Below are the code and all the weights of a small trained network. Each question names an input and a class and asks about switching units off, where a switched-off unit gives its printed mean instead of its output.

import numpy as np


def w(rows, s, z=0):
    codes = np.array(rows[::2]) - 128.0
    scale = np.full(codes.shape[1], s)
    scale[-1] = z or s
    return codes * scale


def norm(h):
    return h / np.sqrt((h * h).mean(-1, keepdims=True) + 1e-5)


def f(y):
    return y / 2 * (1 + np.tanh(0.7978845608 * (y + 0.044715 * y**3)))


def log_softmax(a):
    a = a - a.max(-1, keepdims=True)
    return a - np.log(np.exp(a).sum(-1, keepdims=True))


def net(x, mask):
    res = np.array(x, float).reshape(1, 8) / 4 @ E
    u = 0
    for l in range(2):
        y = f(norm(res) @ A[l][:, :-1].T + A[l][:, -1])
        res = res + np.where(mask[u : u + 8], y, B[l][:, -1]) @ B[l][:, :-1]
        u += 8
    return log_softmax(norm(res)[-1] @ U[:, :-1].T + U[:, -1])


A, B = {}, {}
E = w([
[128,129,128,130,129,131,132,127,126,130,130],'x0',
[56,196,169,44,95,122,105,66,153,140,92],'x1',
[129,128,129,123,136,122,125,129,133,127,131],'x2',
[160,154,126,137,235,252,99,85,121,140,70],'x3',
[123,110,165,102,160,93,178,123,32,151,93],'x4',
[193,114,133,192,131,36,159,67,216,149,11],'x5',
[212,127,176,88,92,154,141,143,144,210,157],'x6',
[125,127,119,128,133,124,130,126,131,132,129],'x7',
],0.0039)
A[0] = w([
[189,107,177,97,107,148,123,120,160,249,183,74],'0.n1',
[136,132,170,89,185,84,216,101,11,151,114,27],'0.n2',
[56,112,66,156,152,112,114,83,115,45,112,3],'0.n3',
[136,132,123,125,131,123,120,124,133,131,130,99],'0.n4',
[144,183,91,163,109,171,95,124,253,96,201,61],'0.n5',
[190,54,92,175,145,135,153,146,101,103,153,28],'0.n6',
[63,172,134,49,99,123,89,38,136,146,103,53],'0.n7',
[214,90,56,187,149,127,141,155,85,108,173,35],'0.n8',
],0.0048,0.003)
B[0] = w([
[182,192,119,87,127,142,183,184,97,1,69,253],'0.n1',
[103,67,78,117,28,151,5,158,138,154,59,212],'0.n2',
[215,178,139,85,116,129,155,197,112,68,98,167],'0.n3',
[117,120,143,126,129,136,128,120,122,118,120,107],'0.n4',
[101,43,125,91,75,108,69,147,17,178,16,226],'0.n5',
[42,170,178,132,139,138,110,174,195,173,116,189],'0.n6',
[96,124,189,207,160,135,153,226,181,172,137,236],'0.n7',
[45,132,211,158,164,139,143,194,194,176,121,228],'0.n8',
],0.006,0.0019)
A[1] = w([
[140,112,89,117,39,26,175,123,148,147,243,78],'1.n1',
[38,241,195,34,92,126,118,68,173,162,81,8],'1.n2',
[26,159,65,187,172,93,103,133,114,1,86,26],'1.n3',
[113,46,73,103,78,129,61,120,96,152,80,67],'1.n4',
[66,157,125,95,123,194,111,143,54,101,248,48],'1.n5',
[168,109,131,199,128,57,183,16,190,143,62,57],'1.n6',
[176,137,102,113,226,205,87,86,132,179,121,78],'1.n7',
[161,177,95,132,193,198,106,63,130,159,101,71],'1.n8',
],0.0048,0.0015)
B[1] = w([
[59,157,177,201,143,222,137,30,61,36,106,226],'1.n1',
[144,44,117,235,192,148,153,234,143,141,132,202],'1.n2',
[241,161,191,66,72,190,185,179,114,142,104,207],'1.n3',
[151,69,104,145,92,149,94,88,94,163,79,192],'1.n4',
[214,127,49,107,207,24,112,19,232,214,109,255],'1.n5',
[122,145,47,22,191,177,54,100,111,185,254,253],'1.n6',
[50,127,163,175,18,24,162,90,106,38,163,205],'1.n7',
[65,114,141,148,40,54,174,97,94,78,204,189],'1.n8',
],0.0054,0.0028)
U = w([
[150,138,34,65,204,102,91,48,169,205,203,235],'0',
[59,106,187,232,187,140,156,251,196,183,128,173],'1',
[120,40,93,127,45,145,54,137,63,162,14,149],'2',
[49,156,167,195,84,116,179,29,81,2,172,50],'3',
[254,217,138,47,118,163,200,196,112,48,76,2],'4',
],0.0079,0.0012)

Each question gives the input, the list of numbers given to net, and the class t.
The units are the neurons (one row each of A and B). Each row of codes is followed by its name. A weight is (code - 128) times the scale printed after its matrix; where a second scale follows, it is the last column's (A, B and U).
mask holds one flag per neuron, layer by layer. A switched-off neuron (its flag False) gives its mean, the last column of its row in B, instead of its output. The means were averaged over made-up inputs and are rounded, as every weight is.
A unit's drop is (log p(t) with every unit on - log p(t) with that unit switched off) / (log p(t) with every unit on - log p(t) with every unit switched off).
The circuit of an input: a set's keep is (log p(t) with only the set's units on - log p(t) with every unit switched off) / (log p(t) with every unit on - log p(t) with every unit switched off). Starting from the 12 units with the biggest drops (on a tie, the unit counted first), units are removed one at a time, each time the one whose removal leaves the highest keep (on an exact tie, the one counted first), for as long as the keep stays at least 0.8.
circuit, biggest first: the units of the circuit, biggest drop first
unit that matters most: the unit with the biggest drop
top k neurons: the k neurons with the biggest drops, biggest first
top k neurons in layer l: the k neurons of layer l with the biggest drops, biggest first
input [8,4,-5,7,-3,6,-5,-7], class 3: top 2 neurons in layer 1 : 1.n8; 1.n7
input [4,-5,1,5,-5,5,-5,5], class 0: top 3 neurons : 0.n1; 1.n6; 0.n2
input [-3,4,5,0,-4,-3,4,-2], class 1: top 2 neurons : 0.n7; 1.n2
input [-6,2,-6,-7,-2,2,0,-2], class 3: circuit, biggest first : 1.n1
input [-6,6,-1,7,1,2,3,-8], class 3: top 2 neurons : 1.n7; 1.n8
input [-6,-3,6,-8,-5,7,8,5], class 3: top 3 neurons : 1.n1; 1.n5; 1.n3
input [-6,-1,-3,-8,6,4,8,-6], class 3: top 3 neurons : 1.n1; 0.n5; 1.n3
input [0,4,6,-2,-3,5,-6,6], class 4: top 2 neurons : 1.n3; 0.n3
input [7,6,6,-6,3,-2,3,-3], class 1: top 4 neurons : 1.n2; 0.n7; 1.n7; 1.n8
input [-4,-2,5,-1,7,-7,7,5], class 0: top 3 neurons : 1.n5; 0.n5; 1.n3
input [-1,6,7,0,-6,6,-8,7], class 4: top 2 neurons : 1.n3; 0.n3
input [7,7,0,-4,5,-4,-4,-5], class 1: top 2 neurons : 0.n7; 1.n2
input [-1,-5,-1,-6,-7,-7,-5,1], class 0: top 2 neurons in layer 1 : 1.n5; 1.n7
input [0,-7,0,6,-7,7,-6,2], class 0: top 3 neurons in layer 0 : 0.n1; 0.n7; 0.n2
input [-8,-4,6,2,-4,-3,7,-2], class 4: circuit, biggest first : 0.n1
input [-6,-5,8,-4,5,-7,-7,2], class 0: top 3 neurons in layer 0 : 0.n1; 0.n5; 0.n7
input [7,8,7,-5,-5,8,-8,-8], class 0: top 2 neurons in layer 1 : 1.n6; 1.n7
input [7,-4,-1,1,3,-1,-6,0], class 4: top 3 neurons : 1.n3; 0.n3; 0.n7
input [2,5,-3,2,0,4,2,-5], class 1: top 2 neurons in layer 1 : 1.n2; 1.n5
input [-3,-3,-5,4,7,-5,-1,1], class 2: unit that matters most : 0.n2
input [6,-4,-8,7,0,4,-6,7], class 3: circuit, biggest first : 1.n7; 1.n8
input [-8,0,-8,4,4,4,1,3], class 0: top 3 neurons in layer 0 : 0.n5; 0.n1; 0.n3
input [-4,7,-3,7,5,0,-5,-1], class 1: top 2 neurons in layer 1 : 1.n2; 1.n1
input [5,2,7,-5,7,-5,-7,-1], class 2: top 4 neurons : 0.n2; 0.n1; 1.n4; 1.n6
input [-6,7,6,-5,-4,0,-8,-3], class 4: top 3 neurons : 1.n3; 0.n3; 0.n8
